Below is a small trained network, with its code and all its weights. Each question gives an input and a target symbol and asks what happens when units are switched off, that is, made to give their printed mean instead of their output.

import numpy as np


def w(rows, s, z=0):
    codes = np.array(rows[::2]) - 128.0
    scale = np.full(codes.shape[1], s)
    scale[-1] = z or s
    return codes * scale


def norm(h):
    return h / np.sqrt((h * h).mean(-1, keepdims=True) + 1e-5)


def f(y):
    return y / 2 * (1 + np.tanh(0.7978845608 * (y + 0.044715 * y**3)))


def softmax(a):
    e = np.exp(a - a.max(-1, keepdims=True))
    return e / e.sum(-1, keepdims=True)


def log_softmax(a):
    a = a - a.max(-1, keepdims=True)
    return a - np.log(np.exp(a).sum(-1, keepdims=True))


def net(x, mask):
    ids = ['Θδεζμψ'.index(c) for c in x.split()]
    T = len(ids)
    res = E[ids] + P[:T]
    u = 0
    for l in range(3):
        q, k, v = (norm(res) @ M[l].T for M in (Q, K, V))
        z = softmax(np.where(np.tri(T) > 0, q @ k.T / 3**0.5, -1e9)) @ v
        res = res + np.where(mask[u], z, O[l][:, -1]) @ O[l][:, :-1]
        u += 1
        y = f(norm(res) @ A[l][:, :-1].T + A[l][:, -1])
        res = res + np.where(mask[u : u + 8], y, B[l][:, -1]) @ B[l][:, :-1]
        u += 8
    return log_softmax(norm(res)[-1] @ U[:, :-1].T + U[:, -1])


Q, K, V, O, A, B = {}, {}, {}, {}, {}, {}
E = w([
[191,120,51],'Θ',
[36,56,160],'δ',
[136,151,95],'ε',
[200,87,91],'ζ',
[86,2,183],'μ',
[173,128,74],'ψ',
],0.0061)
P = w([
[146,132,178],'0',
[126,116,121],'1',
[149,152,114],'2',
[104,16,35],'3',
[144,156,155],'4',
[255,2,60],'5',
[126,179,139],'6',
],0.0097)
Q[0] = w([
[107,224,165],'0.h0',
[3,240,130],'0.h0',
[251,109,139],'0.h0',
],0.0043)
K[0] = w([
[197,98,67],'0.h0',
[145,3,98],'0.h0',
[153,133,206],'0.h0',
],0.0078)
V[0] = w([
[150,140,168],'0.h0',
[134,2,65],'0.h0',
[132,207,203],'0.h0',
],0.0041)
O[0] = w([
[108,171,230,158],'0.h0',
[189,100,128,254],'0.h0',
[1,137,122,74],'0.h0',
],0.0066,0.0015)
A[0] = w([
[178,207,137,5],'0.n0',
[209,80,160,121],'0.n1',
[159,138,146,10],'0.n2',
[2,145,144,76],'0.n3',
[185,120,113,34],'0.n4',
[80,17,185,142],'0.n5',
[86,57,80,93],'0.n6',
[58,160,60,181],'0.n7',
],0.0073,0.0026)
B[0] = w([
[208,125,86,132],'0.n0',
[23,179,56,243],'0.n1',
[119,102,81,108],'0.n2',
[63,30,50,119],'0.n3',
[80,83,113,151],'0.n4',
[204,243,5,252],'0.n5',
[227,87,198,170],'0.n6',
[83,60,167,121],'0.n7',
],0.0034,0.0036)
Q[1] = w([
[150,73,72],'1.h0',
[216,144,152],'1.h0',
[243,253,193],'1.h0',
],0.0065)
K[1] = w([
[123,176,179],'1.h0',
[2,170,197],'1.h0',
[33,163,78],'1.h0',
],0.0083)
V[1] = w([
[65,73,121],'1.h0',
[4,198,75],'1.h0',
[103,77,198],'1.h0',
],0.0046)
O[1] = w([
[113,222,2,13],'1.h0',
[163,141,73,18],'1.h0',
[25,138,89,12],'1.h0',
],0.0057,0.0011)
A[1] = w([
[73,85,99,61],'1.n0',
[135,50,117,79],'1.n1',
[77,163,195,3],'1.n2',
[162,51,219,79],'1.n3',
[3,85,66,204],'1.n4',
[184,147,75,107],'1.n5',
[125,100,153,151],'1.n6',
[138,218,116,82],'1.n7',
],0.0074,0.0015)
B[1] = w([
[157,146,98,119],'1.n0',
[170,204,109,202],'1.n1',
[63,107,234,88],'1.n2',
[83,137,3,251],'1.n3',
[128,109,31,168],'1.n4',
[30,116,138,245],'1.n5',
[86,145,37,144],'1.n6',
[189,114,53,150],'1.n7',
],0.0054,0.0026)
Q[2] = w([
[163,65,62],'2.h0',
[106,5,141],'2.h0',
[140,189,66],'2.h0',
],0.011)
K[2] = w([
[146,215,203],'2.h0',
[255,123,165],'2.h0',
[71,155,150],'2.h0',
],0.0082)
V[2] = w([
[182,12,110],'2.h0',
[217,214,130],'2.h0',
[90,45,122],'2.h0',
],0.011)
O[2] = w([
[141,4,178,255],'2.h0',
[2,132,62,32],'2.h0',
[219,108,214,219],'2.h0',
],0.0087,0.0026)
A[2] = w([
[80,86,188,144],'2.n0',
[207,138,112,164],'2.n1',
[78,165,39,5],'2.n2',
[159,214,247,98],'2.n3',
[72,56,179,97],'2.n4',
[111,248,127,82],'2.n5',
[154,163,93,103],'2.n6',
[101,197,203,190],'2.n7',
],0.012,0.0028)
B[2] = w([
[198,151,34,136],'2.n0',
[29,116,182,254],'2.n1',
[89,99,48,168],'2.n2',
[46,65,2,202],'2.n3',
[229,205,45,158],'2.n4',
[175,123,252,154],'2.n5',
[148,186,119,162],'2.n6',
[27,20,79,132],'2.n7',
],0.0069,0.0057)
U = w([
[226,151,48,69],'Θ',
[5,117,124,125],'δ',
[66,189,37,126],'ε',
[98,48,201,109],'ζ',
[212,95,167,111],'μ',
[115,186,144,255],'ψ',
],0.014,0.0071)

Each question gives the input, a string of symbols that net reads in full, and the target symbol t.
The units are the heads (3 rows each of Q, K, V and O) and the neurons (one row each of A and B). Each row of codes is followed by its name. A weight is (code - 128) times the scale printed after its matrix; where a second scale follows, it is the last column's (O, A, B and U).
mask holds one flag per unit, layer by layer, with each layer's heads first. A switched-off unit (its flag False) gives its mean, the last column of its rows in O or B, instead of its output. The means were averaged over made-up inputs and are rounded, as every weight is.
A unit's drop is (log p(t) with every unit on - log p(t) with that unit switched off) / (log p(t) with every unit on - log p(t) with every unit switched off).
The circuit of an input: a set's keep is (log p(t) with only the set's units on - log p(t) with every unit switched off) / (log p(t) with every unit on - log p(t) with every unit switched off). Starting from the 12 units with the biggest drops (on a tie, the unit counted first), units are removed one at a time, each time the one whose removal leaves the highest keep (on an exact tie, the one counted first), for as long as the keep stays at least 0.8.
units of the circuit, in order: the units of the circuit, biggest drop first
k most important neurons: the k neurons with the biggest drops, biggest first
top k neurons in layer l: the k neurons of layer l with the biggest drops, biggest first
input δ ζ ψ, target ε: units of the circuit, in order : 0.n5; 2.h0
input Θ μ μ ε ε ζ, target ε: units of the circuit, in order : 2.h0
input ψ ζ μ, target δ: top 3 neurons in layer 1 : 1.n1; 1.n2; 1.n3
input ζ ψ ζ Θ Θ μ Θ, target μ: units of the circuit, in order : 0.n5; 1.n3
input ψ δ μ δ ε, target δ: 3 most important neurons : 1.n3; 2.n3; 1.n4
input Θ ψ Θ Θ ε ψ ε, target Θ: top 3 neurons in layer 0 : 0.n1; 0.n5; 0.n6
input δ Θ ζ, target ε: units of the circuit, in order : 2.h0; 0.n5
input ζ ε ζ, target μ: top 2 neurons in layer 2 : 2.n3; 2.n4
input δ μ ψ Θ μ ψ ψ, target ε: units of the circuit, in order : 0.n5; 1.h0; 0.h0; 2.h0
input μ δ ζ, target ζ: 2 most important neurons : 0.n5; 2.n1
input ε ψ Θ μ ψ μ δ, target ψ: units of the circuit, in order : 0.h0; 2.h0; 2.n5
input δ δ Θ, target ε: top 2 neurons in layer 0 : 0.n5; 0.n3
input ζ δ δ, target μ: 4 most important neurons : 1.n3; 0.n5; 1.n2; 1.n7
input Θ ψ ζ μ μ, target Θ: 3 most important neurons : 0.n5; 2.n4; 0.n1
input ε Θ δ δ, target ε: units of the circuit, in order : 2.h0
input μ Θ Θ μ μ Θ δ, target ζ: 4 most important neurons : 0.n5; 1.n3; 2.n3; 2.n1
input Θ μ μ μ, target μ: units of the circuit, in order : 0.h0; 2.n3; 2.n4
input ζ ζ ε μ, target ε: 3 most important neurons : 1.n3; 1.n6; 1.n4
input ζ δ ψ, target μ: 2 most important neurons : 1.n3; 1.n2
input Θ ζ ψ μ μ ζ ε, target Θ: top 2 neurons in layer 1 : 1.n5; 1.n1
